Below are the code and all the weights of a small trained network. Each question names an input and a target symbol and asks about switching units off, where a switched-off unit gives its printed mean instead of its output.

import numpy as np


def w(rows, s, z=0):
    codes = np.array(rows[::2]) - 128.0
    scale = np.full(codes.shape[1], s)
    scale[-1] = z or s
    return codes * scale


def f(y):
    return np.maximum(y, 0)


def softmax(a):
    e = np.exp(a - a.max(-1, keepdims=True))
    return e / e.sum(-1, keepdims=True)


def log_softmax(a):
    a = a - a.max(-1, keepdims=True)
    return a - np.log(np.exp(a).sum(-1, keepdims=True))


def net(x, mask):
    ids = ['ΓΛΠΣβδζημξω'.index(c) for c in x.split()]
    T = len(ids)
    res = E[ids] + P[:T]
    u = 0
    for l in range(2):
        q, k, v = (res @ M[l].T for M in (Q, K, V))
        z = softmax(np.where(np.tri(T) > 0, q @ k.T / 4**0.5, -1e9)) @ v
        res = res + np.where(mask[u], z, O[l][:, -1]) @ O[l][:, :-1]
        u += 1
        y = f(res @ A[l][:, :-1].T + A[l][:, -1])
        res = res + np.where(mask[u : u + 8], y, B[l][:, -1]) @ B[l][:, :-1]
        u += 8
    return log_softmax(res[-1] @ U[:, :-1].T + U[:, -1])


Q, K, V, O, A, B = {}, {}, {}, {}, {}, {}
E = w([
[153,158,152,140,154,203,194,228,124],'Γ',
[236,157,125,173,68,126,111,105,192],'Λ',
[52,178,148,130,117,128,151,216,98],'Π',
[166,88,120,122,26,104,33,111,137],'Σ',
[57,99,136,165,141,144,123,221,85],'β',
[133,132,150,98,220,55,193,43,148],'δ',
[186,217,141,139,65,50,135,157,197],'ζ',
[79,88,139,93,96,164,101,208,65],'η',
[199,92,122,243,104,131,82,86,185],'μ',
[142,39,141,93,217,88,144,35,119],'ξ',
[143,91,148,10,172,59,139,43,109],'ω',
],0.011)
P = w([
[64,78,190,87,95,172,171,107,254],'0',
[153,91,221,145,107,113,170,97,117],'1',
[132,135,188,84,178,43,107,150,166],'2',
[153,157,213,159,129,136,75,94,63],'3',
[122,77,125,134,85,87,211,156,176],'4',
[103,185,112,111,148,144,56,140,157],'5',
[183,123,177,163,121,101,132,132,42],'6',
[134,116,67,97,115,84,176,177,189],'7',
[150,195,123,129,157,142,36,138,66],'8',
[195,86,119,149,104,83,197,160,49],'9',
[141,156,18,98,164,125,118,175,187],'10',
[208,193,116,152,170,114,79,148,12],'11',
[154,132,115,106,127,71,180,180,131],'12',
[152,171,71,94,146,136,96,172,123],'13',
],0.0088)
Q[0] = w([
[124,106,136,136,97,128,213,205,46],'L0H1',
[96,66,90,86,126,109,166,125,186],'L0H1',
[167,108,222,111,180,77,111,63,87],'L0H1',
[152,71,171,78,154,7,214,124,157],'L0H1',
],0.015)
K[0] = w([
[132,124,5,112,147,115,151,143,130],'L0H1',
[90,155,152,107,200,146,60,130,168],'L0H1',
[81,60,182,121,68,138,212,116,195],'L0H1',
[98,118,110,91,124,146,101,148,236],'L0H1',
],0.016)
V[0] = w([
[190,186,108,165,14,123,96,220,113],'L0H1',
[153,38,124,25,53,127,40,121,103],'L0H1',
[105,254,137,14,93,62,194,147,145],'L0H1',
[238,143,144,128,97,167,182,76,181],'L0H1',
],0.0087)
O[0] = w([
[73,35,193,185,177,65,94,135,161,78],'L0H1',
[219,82,231,50,93,146,129,141,203,169],'L0H1',
[104,193,134,142,194,175,14,78,184,254],'L0H1',
[89,31,6,81,117,117,94,174,255,177],'L0H1',
],0.0096,0.0036)
A[0] = w([
[168,180,143,168,64,141,152,195,124,138],'L0N1',
[144,187,177,165,101,118,103,132,169,243],'L0N2',
[121,124,180,112,79,101,167,254,131,192],'L0N3',
[104,140,158,116,151,225,159,201,132,254],'L0N4',
[101,149,177,97,165,191,195,130,57,146],'L0N5',
[60,143,60,82,149,163,229,212,57,198],'L0N6',
[187,82,109,119,100,63,165,51,152,208],'L0N7',
[108,132,151,169,105,198,77,129,123,214],'L0N8',
],0.0079,0.0032)
B[0] = w([
[149,36,115,125,103,92,47,135,138,202],'L0N1',
[181,96,127,120,82,118,95,153,112,255],'L0N2',
[131,26,140,164,125,165,89,51,164,241],'L0N3',
[100,72,141,105,161,186,98,191,96,237],'L0N4',
[80,137,176,39,154,57,152,166,48,214],'L0N5',
[164,73,35,140,80,124,153,94,19,228],'L0N6',
[179,254,99,105,117,94,101,172,104,240],'L0N7',
[127,168,141,142,60,121,134,181,152,209],'L0N8',
],0.0086,0.006)
Q[1] = w([
[70,191,108,191,94,180,173,203,40],'L1H1',
[120,93,12,185,198,88,88,168,146],'L1H1',
[147,183,110,3,188,99,120,55,33],'L1H1',
[35,76,169,201,162,119,129,227,98],'L1H1',
],0.0052)
K[1] = w([
[168,134,142,111,255,96,166,145,69],'L1H1',
[182,132,78,191,145,177,189,216,196],'L1H1',
[62,101,134,43,161,195,210,68,164],'L1H1',
[157,90,118,164,177,125,84,183,93],'L1H1',
],0.0064)
V[1] = w([
[159,178,103,172,84,62,90,126,91],'L1H1',
[92,75,156,119,151,254,131,144,72],'L1H1',
[158,132,124,111,172,123,134,204,91],'L1H1',
[125,83,108,129,159,167,137,222,125],'L1H1',
],0.0052)
O[1] = w([
[168,109,145,205,188,166,85,134,85,243],'L1H1',
[134,155,150,189,1,20,170,87,157,56],'L1H1',
[64,218,176,187,69,133,49,196,98,254],'L1H1',
[41,134,103,192,59,65,128,189,196,230],'L1H1',
],0.0045,0.0017)
A[1] = w([
[195,79,122,136,57,163,67,2,215,99],'L1N1',
[142,29,129,175,138,153,113,54,177,38],'L1N2',
[128,44,113,127,42,150,92,211,187,251],'L1N3',
[195,186,143,144,55,108,153,168,90,135],'L1N4',
[36,166,229,152,145,138,125,205,174,66],'L1N5',
[217,244,100,97,118,149,129,34,179,71],'L1N6',
[105,122,197,123,87,125,137,176,88,120],'L1N7',
[102,163,55,77,113,112,137,112,174,47],'L1N8',
],0.0067,0.0026)
B[1] = w([
[76,168,137,201,94,115,219,166,103,198],'L1N1',
[48,160,165,122,141,254,167,155,111,161],'L1N2',
[176,211,123,165,158,75,81,61,123,252],'L1N3',
[4,126,101,109,134,166,109,178,144,192],'L1N4',
[225,129,135,128,226,154,240,46,18,166],'L1N5',
[82,70,217,134,98,155,134,48,143,189],'L1N6',
[166,62,169,94,110,90,180,164,184,181],'L1N7',
[146,133,169,193,53,191,152,153,164,159],'L1N8',
],0.0068,0.014)
U = w([
[90,196,117,236,61,76,113,133,149,199],'Γ',
[201,153,126,108,133,107,58,208,169,239],'Λ',
[171,178,129,138,204,67,86,1,100,184],'Π',
[213,69,165,114,150,74,166,71,150,114],'Σ',
[123,204,148,116,168,121,214,193,85,153],'β',
[117,105,105,177,119,157,179,42,90,59],'δ',
[28,83,120,106,174,142,89,149,161,157],'ζ',
[54,71,152,103,100,70,129,173,153,87],'η',
[200,85,85,103,127,88,135,91,104,81],'μ',
[81,169,80,105,111,177,130,213,104,5],'ξ',
[123,98,192,124,123,197,137,125,141,40],'ω',
],0.0067,0.0029)

Each question gives the input, a string of symbols that net reads in full, and the target symbol t.
The units are the heads (4 rows each of Q, K, V and O) and the neurons (one row each of A and B). Each row of codes is followed by its name. A weight is (code - 128) times the scale printed after its matrix; where a second scale follows, it is the last column's (O, A, B and U).
mask holds one flag per unit, layer by layer, with each layer's heads first. A switched-off unit (its flag False) gives its mean, the last column of its rows in O or B, instead of its output. The means were averaged over made-up inputs and are rounded, as every weight is.
A unit's drop is (log p(t) with every unit on - log p(t) with that unit switched off) / (log p(t) with every unit on - log p(t) with every unit switched off).
The circuit of an input: a set's keep is (log p(t) with only the set's units on - log p(t) with every unit switched off) / (log p(t) with every unit on - log p(t) with every unit switched off). Starting from the 12 units with the biggest drops (on a tie, the unit counted first), units are removed one at a time, each time the one whose removal leaves the highest keep (on an exact tie, the one counted first), for as long as the keep stays at least 0.8.
circuit, biggest first: the units of the circuit, biggest drop first
unit that matters most: the unit with the biggest drop
top k neurons: the k neurons with the biggest drops, biggest first
k most important neurons of layer l: the k neurons of layer l with the biggest drops, biggest first
input Π η β Λ Π ω Σ, target Γ: circuit, biggest first => L0N5, L0N4, L1N1
input η Γ β δ ζ μ ω Π, target δ: unit that matters most => L0N3
input Γ Π Π ω Σ Γ δ ζ ξ δ ω, target Γ: circuit, biggest first => L1H1, L0H1, L0N4
input ζ δ ζ ζ Π η ξ β Γ Π Π, target Γ: circuit, biggest first => L1H1, L0H1
input Γ δ ζ Γ β Π ω β β μ, target Γ: top 2 neurons => L0N4, L1N5
input β ω Π ξ, target β: circuit, biggest first => L0H1, L0N5, L0N3
input β Λ δ β, target ζ: circuit, biggest first => L0H1, L1N2, L0N3
input ω Π ζ Π Λ β ω β Λ Λ Γ ω Π, target Γ: circuit, biggest first => L0H1, L1H1
input Π ζ Γ ω Π Γ ω η, target Γ: circuit, biggest first => L1H1, L0H1, L0N4
input β μ Σ β, target δ: circuit, biggest first => L0H1, L0N3, L0N6, L1N2
input δ η η ξ β ζ Π δ ξ Π ζ β Γ δ, target δ: top 2 neurons => L1N6, L0N6
input ω ξ Π Π, target μ: top 2 neurons => L0N6, L0N1
input Π Γ ξ ζ β β ξ β, target η: 2 most important neurons of layer 0 => L0N5, L0N6
input Π Λ η ω Λ Γ, target Λ: top neuron => L0N4
input β δ ζ ω Π Γ Γ ξ δ ξ Π, target ξ: top 3 neurons => L0N6, L0N3, L1N3
input μ δ δ, target μ: circuit, biggest first => L0H1, L0N6
input Π δ β ξ μ Π δ ξ Π η, target μ: circuit, biggest first => L0H1, L0N6, L0N1
input μ μ η ζ Π μ Λ η ξ, target μ: 2 most important neurons of layer 0 => L0N6, L0N7
input ξ ξ Π Π ξ, target ξ: circuit, biggest first => L0H1, L1N4, L0N7
input ζ Σ η δ η Π β Π Λ μ Π ζ η, target β: 2 most important neurons of layer 1 => L1N5, L1N3
input δ η δ Γ Λ Σ ζ ω ω Π ω Γ ξ, target δ: top 2 neurons => L1N6, L0N6
input η η η β Π ω Γ Π ω Γ Π δ ξ, target η: 2 most important neurons of layer 1 => L1N4, L1N3
